Below are the code and all the weights of a small trained network. Each question names an input and a target symbol and asks about switching units off, where a switched-off unit gives its printed mean instead of its output.

import numpy as np


def w(rows, s, z=0):
    codes = np.array(rows[::2]) - 128.0
    scale = np.full(codes.shape[1], s)
    scale[-1] = z or s
    return codes * scale


def norm(h):
    return h / np.sqrt((h * h).mean(-1, keepdims=True) + 1e-5)


def f(y):
    return y / 2 * (1 + np.tanh(0.7978845608 * (y + 0.044715 * y**3)))


def softmax(a):
    e = np.exp(a - a.max(-1, keepdims=True))
    return e / e.sum(-1, keepdims=True)


def log_softmax(a):
    a = a - a.max(-1, keepdims=True)
    return a - np.log(np.exp(a).sum(-1, keepdims=True))


def net(x, mask):
    ids = ['αδεμξπσ'.index(c) for c in x.split()]
    T = len(ids)
    res = E[ids] + P[:T]
    r = norm(res)
    for j in range(3):
        rows = slice(2 * j, 2 * j + 2)
        q, k, v = (r @ M[0][rows].T for M in (Q, K, V))
        z = softmax(np.where(np.tri(T) > 0, q @ k.T / 2**0.5, -1e9)) @ v
        o = O[0][rows]
        res = res + np.where(mask[j], z, o[:, -1]) @ o[:, :-1]
    y = f(norm(res) @ A[0][:, :-1].T + A[0][:, -1])
    res = res + np.where(mask[3:15], y, B[0][:, -1]) @ B[0][:, :-1]
    return log_softmax(norm(res)[-1] @ U[:, :-1].T + U[:, -1])


Q, K, V, O, A, B = {}, {}, {}, {}, {}, {}
E = w([
[189,177,148,147,102],'α',
[126,134,136,116,166],'δ',
[150,105,137,137,168],'ε',
[130,89,147,97,186],'μ',
[129,144,175,4,160],'ξ',
[143,151,173,76,176],'π',
[154,163,193,126,159],'σ',
],0.015)
P = w([
[103,168,87,150,119],'0',
[252,149,53,92,188],'1',
[75,129,122,141,132],'2',
[219,112,93,106,151],'3',
[76,109,136,147,115],'4',
[205,90,124,105,142],'5',
[75,85,149,150,97],'6',
[189,68,140,112,126],'7',
[63,56,165,153,61],'8',
[216,97,123,115,141],'9',
],0.015)
Q[0] = w([
[113,145,141,94,121],'H0',
[179,151,81,111,180],'H0',
[224,142,119,102,198],'H1',
[140,152,73,92,112],'H1',
[15,87,180,165,33],'H2',
[103,133,252,142,166],'H2',
],0.017)
K[0] = w([
[111,132,150,174,138],'H0',
[143,187,61,141,158],'H0',
[95,218,28,111,129],'H1',
[108,109,67,166,139],'H1',
[146,29,250,89,87],'H2',
[187,169,252,117,158],'H2',
],0.017)
V[0] = w([
[124,180,107,128,174],'H0',
[196,90,145,97,183],'H0',
[57,155,195,69,121],'H1',
[83,123,40,211,138],'H1',
[140,72,164,246,205],'H2',
[179,105,95,184,129],'H2',
],0.011)
O[0] = w([
[82,147,127,135,59,255],'H0',
[133,181,123,9,148,196],'H0',
[87,159,144,142,44,174],'H1',
[144,79,213,177,173,97],'H1',
[78,244,221,191,172,104],'H2',
[109,163,115,167,203,87],'H2',
],0.012,0.0039)
A[0] = w([
[13,181,81,108,40,2],'N0',
[6,162,55,91,57,36],'N1',
[48,213,150,164,130,42],'N2',
[122,121,231,194,203,97],'N3',
[19,169,171,89,109,134],'N4',
[246,142,145,79,155,76],'N5',
[201,115,72,51,36,179],'N6',
[21,138,100,176,97,45],'N7',
[68,197,207,142,114,81],'N8',
[141,104,103,205,87,165],'N9',
[237,82,100,160,78,200],'N10',
[129,200,106,23,123,68],'N11',
],0.012,0.0044)
B[0] = w([
[129,245,107,103,123,200],'N0',
[168,185,136,96,105,207],'N1',
[138,63,183,94,171,162],'N2',
[185,176,83,182,64,187],'N3',
[174,134,123,95,177,187],'N4',
[37,146,130,95,164,191],'N5',
[123,69,51,226,181,254],'N6',
[20,81,144,156,88,147],'N7',
[85,64,90,92,201,171],'N8',
[117,126,181,99,101,145],'N9',
[140,106,190,55,127,201],'N10',
[88,110,188,163,58,196],'N11',
],0.012,0.011)
U = w([
[194,85,127,77,253,86],'α',
[244,104,230,115,90,176],'δ',
[205,158,166,231,209,170],'ε',
[75,198,229,78,152,1],'μ',
[181,222,92,129,100,148],'ξ',
[189,48,82,119,99,170],'π',
[48,95,189,209,113,215],'σ',
],0.011,0.0018)

Each question gives the input, a string of symbols that net reads in full, and the target symbol t.
The units are the heads (2 rows each of Q, K, V and O) and the neurons (one row each of A and B). Each row of codes is followed by its name. A weight is (code - 128) times the scale printed after its matrix; where a second scale follows, it is the last column's (O, A, B and U).
mask holds one flag per unit, heads first, then neurons. A switched-off unit (its flag False) gives its mean, the last column of its rows in O or B, instead of its output. The means were averaged over made-up inputs and are rounded, as every weight is.
A unit's drop is (log p(t) with every unit on - log p(t) with that unit switched off) / (log p(t) with every unit on - log p(t) with every unit switched off).
The circuit of an input: a set's keep is (log p(t) with only the set's units on - log p(t) with every unit switched off) / (log p(t) with every unit on - log p(t) with every unit switched off). Starting from the 12 units with the biggest drops (on a tie, the unit counted first), units are removed one at a time, each time the one whose removal leaves the highest keep (on an exact tie, the one counted first), for as long as the keep stays at least 0.8.
units of the circuit, in order: the units of the circuit, biggest drop first
most important unit: the unit with the biggest drop
top k neurons: the k neurons with the biggest drops, biggest first
which heads matter: for each layer, one digit per head in row order, 1 if its drop is at least 0.15 and else 0, layers parted by /
input δ μ ε σ, target δ: most important unit	H1
input μ π δ π ξ σ, target μ: which heads matter	110
input π π σ δ π σ α, target μ: units of the circuit, in order	(H2; N2)
input μ ε α σ σ α α, target μ: which heads matter	011
input σ ε δ π δ μ α, target α: units of the circuit, in order	(N8; H2; N2)
input π δ π, target ξ: which heads matter	001
input δ ε α, target ε: which heads matter	011
input ε μ ξ, target π: which heads matter	001
input ε α π π, target ε: units of the circuit, in order	(H2; H1)
input μ μ α π π ξ, target μ: units of the circuit, in order	(H2; N5)
input δ δ α ξ, target δ: units of the circuit, in order	(H1; H0; N6)
input δ ξ σ π σ ε σ ε, target δ: units of the circuit, in order	(H1; N6)
input δ π μ ξ δ σ π μ α α, target δ: which heads matter	010
input ε α α μ, target ε: units of the circuit, in order	(H2)
input ε α α μ ξ α α α α, target δ: which heads matter	100
input π α α ε π δ μ α ε, target α: units of the circuit, in order	(N8; H2; N4)
input α ε μ ξ α π α, target ξ: top 3 neurons	(N0; N1; N6)
input δ δ α π ξ ε π π α π, target δ: top 2 neurons	(N6; N3)
input σ π σ α α δ α α σ, target μ: which heads matter	010
input μ σ ξ μ δ, target π: units of the circuit, in order	(H2)
input δ σ μ π ξ μ, target δ: which heads matter	010
input μ ξ α α π α α π μ ξ, target μ: which heads matter	011
input δ α α, target σ: which heads matter	111
input α δ α δ α μ ε, target α: which heads matter	000
input δ δ ξ π, target δ: which heads matter	110
input α δ ε α π α ξ, target ξ: top 2 neurons	(N0; N1)
